In the rows, 128 means zero.
Each row is followed by its class.
[107 151 120 130 158 126 142 126 114 140 127 124 155 122 120 109 115 113
 130 112 159 106 125 135 128 107 126 136 136 132 115 128 113 121 124 103
 134 169 134 152 137 128 125 123 126 124 125  94 138 142 120 130 124 131
 191 133] | J774
[101 110 120 114 127 124 121 132 128 136 126 122 128 122 141 113 135 104
 134 116 150 107 129 109 131  96 133 137 132 123 111 121 113 134 105 113
 127 145 158 145 133 131 130 126 133 106 131  98 131 134 131 115 120 129
 168 126] | J323
[135 151 114 126 129 129 141 130 138 144 139 120 117 120 111 133 123 131
 128 133 150 134 130 126 123 116 130 141 145 129 152 119  91 135 110 141
 155 132 127 136 128 131 124 105 117 115 133 137 130 115 125 152  93 152
 169 138] | J774
[124 145 118 120 138 131 147 120 130 144 136 118 154 128 113 117 130 120
 137 133 159 124 131 135 118 115 127 137 135 119 124 114 122 116 122 125
 134 175 125 133 124 127 122 117 165 126 128 122 140 133 123 154 116 134
 188 128] | J774
[149 155 119 118 136 109 143 128 119 126 131 135 122 121 132 118 130 125
 123 134 146 127 122 149 108 103 129 141 139 120 137 109 112 131 106 128
 134  88 126 136 125 116 137  97 142 136 136 141 136 148 123 131 108 129
 231 132] | J774
[105 111 129 123 117 139 132 136 121 133  98 123  95 121 148 113 142 104
 125 122 152 112 131  94 133 134 120 137 134 109 141 126 121 151  96 120
 118 140 141 143 132 129 129 146 140 113 133 109 123 123 125 111 123 137
 170 147] | J323
[ 64  90 132 136 130 134 115 130 103 134 125 128 160 134 123 107 121 110
 132  73 146 125 135 130 137 110 139 134 123 150 101 129 118 123 144 109
 115 165 137 151 139 129 132 151 119 123 121  85 155 125 114  91 125 107
 172 141] | J323
[104 119 120 107 101 106 141 126 126 125 134 124  82 106 147 113 133 115
 139 142 144 127 127 120 130 102 135 155 145 106 152 142 110 136  91 125
 138  46 128 136 123 121 129 104 149 110 143 117 112 140 132  81 117 131
 245 130] | J774
[ 85 156 132 115 145 130 145 129 122 141 152 120 118 131 124 112 120 116
 127 112 117 133 134 141 129  83 143 131 138 133 117 118 156 108 120 137
 144 150 137 135 117 119 124  95 143 107 121 107 155 143 150 136 124 136
 177 132] | J774
[107 108 116 123 126 126 136 127 126 131 118 123 147 138 148 112 136 110
 170  84 174 121 130 145 144 115 137 133 121 135  91 131  98 119 122 119
 137 150 116 147 143 118 144 138 145 124 121  96 129 132 108  81 127 113
 252 132] | J323
[108 102 122 117 128 127 125 123 121 143 113 124 112 121 134 114 130 107
 135 115 155 118 118 108 138 123  93 126 120 134 135 145 126 139 121 120
 127 136 135 144 127 142 135 142 148 116 121 116 127 124 128 106 139 108
 171 139] | J323
[ 83 119 122 119 142 141 138 135 128 137 112 135 134 116 137 105 128 118
 130 102 151 126 119 122 129 100 135 111 132 127 120 127 124 127 129 112
 130 187 131 144 133 127  63 151 130 125 124  89 153 122 122 114 129 124
 177 134] | J323
[119 175 108 127 136 130 153 118 120 128 151 126 102 115 126 120 119 122
 125 144 125 138 128 133 123 101 123 140 135 121 162 116 129 114 112 132
 149 113 136 148 132 128 108 101 122 129 134 134 131 135  47 157 120 139
 157 132] | J774
[ 99 150 122 133 166 131 132 126 120 136  95 124  94  99 124 114 128 119
 137 144 105 129 123 115 123 119 115 115 133 122 165 125 166 137 103 129
 132 179 142 138 120 138 132 127 126 127 145 127 165 118 125 152 113 157
  99 124] | J774
[ 71 117 109 132 146 137 130 131 116 143 113 116 111 124 155 110 129 117
 111  97 159 121 138 171 124 115 135 120 113 147 129 129 119 118 144 118
 131 209 141 150 130 136 141 153 121 133 123 116 132 109 104 125 113 127
 132 134] | J323
[161 146 117 131 139 106 139 111 126 143 139 115 134 121 124 117 126 118
 129 125 154 126 125 141 125 133 126 136 138 125 118 116 114 118 104 117
 125 135 121 137 129 121 119 104 133 120 128  88 142 142 124 127 114 137
 211 131] | J774
[ 95  73 125 118 114 130 127 140 124 125 116 125 102 137 145 119 131 107
 133  94 149 101 122 106 122 126 122 126 124 129 144 132 118 134 122 111
 124 143 124 157 135 129 135 158 121 121 125  96 127 125 128  99 113 128
 167 139] | J323
[129 131 119 115 108 127 141 141 126 142 150 125 130 125 126 108 118 105
 136 120 154 123 128 120 128 110 133 152 136 131 102 124  84 127 106 112
 134  97 124 141 139 120 123  96 129 109 125 105 120 151 132 133  84 128
 252 127] | J774
[ 71 123 118 135 141 148 110 132 134 132 128 124 181 134 144 117 123 129
 126  92 149 117 129 142 135 121 138 145 135 158 106 127 123 110 136 119
 139 184 129 137 130 133 134 143 125 117 109  89 141 133 123 123 114 111
 158 149] | J323
[ 93 116 123 114 119 128 137 135 140 144 115 124 120 123 154  94 127 103
 117  99 167 115 143 131 137 107 132 131 153 118 139 116 115 144 117 117
 122 123 126 144 129 127 138 137 142 126 134  93 120 127 135  85 121 121
 178 125] | J323
[104  75 130 128 116 134 129 117 126 141 116 120 113 129 157 118 138 102
 103 103 166 121 126  85 126 130 126 127 126 133 121 130 109 123 123 109
 119 139 141 143 136 129 140 150 138 102 138  99 118 118 110 109 117 118
 162 141] | J323
[ 85 137 126 119 135 132 133 130 128 147 104 121 181 134 136 109 120 117
 200 108 167 129 121 130 125 145 119 138 123 146 131 125 121 116 146 125
 152 213 130 147 124 131 136 144 124 252 122 116 137 113 109 131 111 129
 146 130] | J323
[114 154 141 128 127 128 143 141 135 128 148 135 135 126 140 118 125 116
 127 114 153 121 137 141 123 126 137 136 131 125 117 121  90 105 109 118
 135 123 118 148 139 153 150 107 139 121 122  97 139 147 110 118 117 132
 248 127] | J774
[127 156 138 128 130 122 136 137 128 121 126 126  70 110 130 127 113 111
 132 153 123 128 122 111 121 112 126 142 134 102 175 110 136 117 110 126
 133  94 153 138 118 135 128  94 143 127 142 119 125 139 133 143  97 154
 167 124] | J774
[ 64 124 125 128 134 119 117 135 119 137 108 125  76 104 143 123 123 110
 140 131 115 124 122 103 116 127 105 121  92 132 204 118 172 133 124 142
 119 179 145 148 124 140 146 151 124 131 147 123 127 107 130 121 102 137
  49 127] | J323
[104  96 126 133  98 130 126 133 128 121 134 125 136 133 141 113 132 111
 126  92 153 113 123 127 137 111 135 133 130 116 119 131 105 122 122 134
 129 122 136 144 136 125 130 142 149 126 119  83 117 142 135  81 128 112
 204 135] | J323
[108 140 141 132 143 124 147 125 132 158 147 126 123 103 136 115 119 112
 123 117 157 127 130 117 126 106 131 146 132 126 146 114 105 116 110 127
 136 128 136 136 129 121 127 111 137 136 130 120 109 131 123 132  86 135
 209 133] | J774
[109 101 123 121 117 167 138 131 137 125  99 109 131 125 141 109 139 105
 127  93 184 106 110 104 127 120 133 133 144 112 108 133 119 141 102 104
 129 107 127 142 141 123 151 125 158 135 141  85 125 139 113  72 139 111
 217 146] | J323
[ 96 108 122 120 121 129 131 141 116 127 114 123 118 127 146 106 139 111
 126 112 170 122 128 117 129 109 119 137 126 131 136 135 122 152 114 105
 129 144 134 137 136 128 133 145 123 123 131  94 138 120 119 101 118 116
 179 132] | J323
[120 110 133 102 137 131 108 130 128 111  77 116 105 108 141 112 139 110
 122 139 149 116 117  90 112 140 105 146 132 104 181 116 170 131 116 128
 135 195 159 145 114 139 138 151 129 143 147 136 131  98 117 124 118 134
 101 119] | J323
[108 135 119 113 133 125 140 129 122 146 131 111  85 110 136 110 135 118
 122 133 157 130 131  94 131 120 120 133 144 137 123 113 111 127 104 130
 193 104 151 139 131 135 128 131 135 132 134 126 130 133 127 141 118 141
 187 133] | J774
[133 142 113 120 148 117 151 130 138 130 126 125  72 115 133 128 135 129
 113 149 123 134 139 105 123 113 108 137 131 104 169 122 124 124  94 134
 143 109 138 149 116 147 130 102 128 122 138 134 130 131 119 149 119 154
 126 111] | J774
[139 140 123 123 136 129 145 127 119 148 130 127 131 105 132 112 121 112
 124 130 173 124 110 119 130 121 134 139 129 125 103 117 103 132  96 113
 139 115 139 133 125 129 119 118 139 118 113 131 135 141 141 145 116 128
 248 134] | J774
[ 60 105 119 137 126 131 124 127 138 129 111 126 141 138 146 115 116 108
 135 108 145 134 124 126  82 129 127 131 132 169 141 131 127 119 140 117
 126 194 138 148 134 128 142 149 126 131 120 101 136 106 123 124 122 115
 121 125] | J323
[132 155 119 120 122 104 148 129 114 143 157 119 145 118 132 124 126 128
 129 137 159 119 128 126 128 104 123 135 146 125 123 119  86 112 114 119
 137 104 122 130 136 131 119 105 136 127 124 125 136 129 122 143 120 134
 219 131] | J774
[103 152 120 142 136 147 143 142 120 138 145 128 121 119 135 112 133 111
 124 121 149 132 129 123 121 116 128 140 125 134 151 131 111  92 119 121
 144 134 117 147 143 123 126 110 135 119 129 110 129 136 122 118 150 132
 187 133] | J774

Each row is followed by its class.
[128 117 129 141 139 121 104 133 130 135 114 140 119  99 128 101 106 135
 134 135 121 124 129 129 119 154 115 135 129 129 130 104 136 124 129 131
 131 126 120 116 121 119 126 117 126 126 123 128 116 130 116 124 123 122
 108 127] | J957
[134 125 131 120 125 135 134 135 131 132 124 121 131 121 138 146 131 133
 128 120 121 136 123 131 130 125 123 133 109 130 134 134 114 134 138 123
 121 129 133 122 126 118 130 121 125 129 138 119 124 122 117 131 133 121
 140 136] | J388
[132 126 130 115 124 134 143 138 138 125 131 119 133 140 123 152 143 130
 117 101 129 128 131 133 131 133 126 128 124 127 126 140 117 132 140 124
 119 128 132 126 122 125 146 121 132 127 135 113 130 127 123 124 131 140
 147 135] | J216
[122 123 134 126 129 125 125 135 134 132 122 134 120 115 130 112 131 136
 126 123 131 124 135 133 124 148 125 134 121 128 124 125 157 124 122 132
 126 119 129 122 114 119 136 123 136 133 130 120 117 128 122 126 121 128
 123 123] | J957
[126 122 130 127 138 105 123 137 127 130 125 136 118 111 129 110 116 133
 136 131 126 128 138 129 116 144 126 130 130 130 128 116 132 120 127 135
 134 128 131 123 122 110 125 121 130 130 129 127 122 132 121 130 122 126
 124 126] | J957
[131 108 131 122 124 127 135 133 137 129 126 126 124 123 127 121 134 136
 120 114 129 123 134 128 129 151 134 135 119 131 132 129 125 120 128 129
 125 126 131 124 117 123 141 125 140 128 130 115 126 126 121 122 124 129
 139 124] | J444
[134 115 128 135 137 127 108 136 126 137 120 136 116 110 133 112 109 134
 130 140 113 125 124 135 124 147 119 134 131 131 130 111 131 115 130 131
 137 120 133 116 123 116 120 112 130 125 117 124 120 134 109 129 120 127
 115 130] | J957
[134 117 127 138 141 129 103 139 127 133 123 134 114  97 130 105 102 133
 129 142 115 121 128 130 123 154 124 137 130 126 126 109 132 116 126 132
 130 114 135 115 123 117 123 118 133 126 133 122 122 131 110 125 123 125
 115 128] | J957
[118 125 124 130 137 119 121 133 135 135 122 127 122 120 128 108 130 134
 123 122 130 121 134 132 130 147 123 137 120 133 130 120 129 123 127 126
 129 118 133 128 113 118 138 126 132 126 128 116 129 133 115 123 124 130
 128 125] | J957
[105 129 131 114 122 125 141 131 144 129 134 124 128 126 125 127 148 144
 116 100 140 124 139 130 129 142 130 130 119 139 131 138 130 128 128 125
 121 113 129 129 111 129 148 135 133 121 134 112 138 133 128 123 127 127
 143 120] | J205
[116 116 130 137 145 120 110 137 135 134  88 134 115 105 129  93 117 139
 123 130 129 112 139 133 124 168 124 134 121 134 129 115 144 119 120 129
 130 107 134 119 110 116 137 127 146 124 130 118 130 136 121 127 110 126
 115 113] | J205
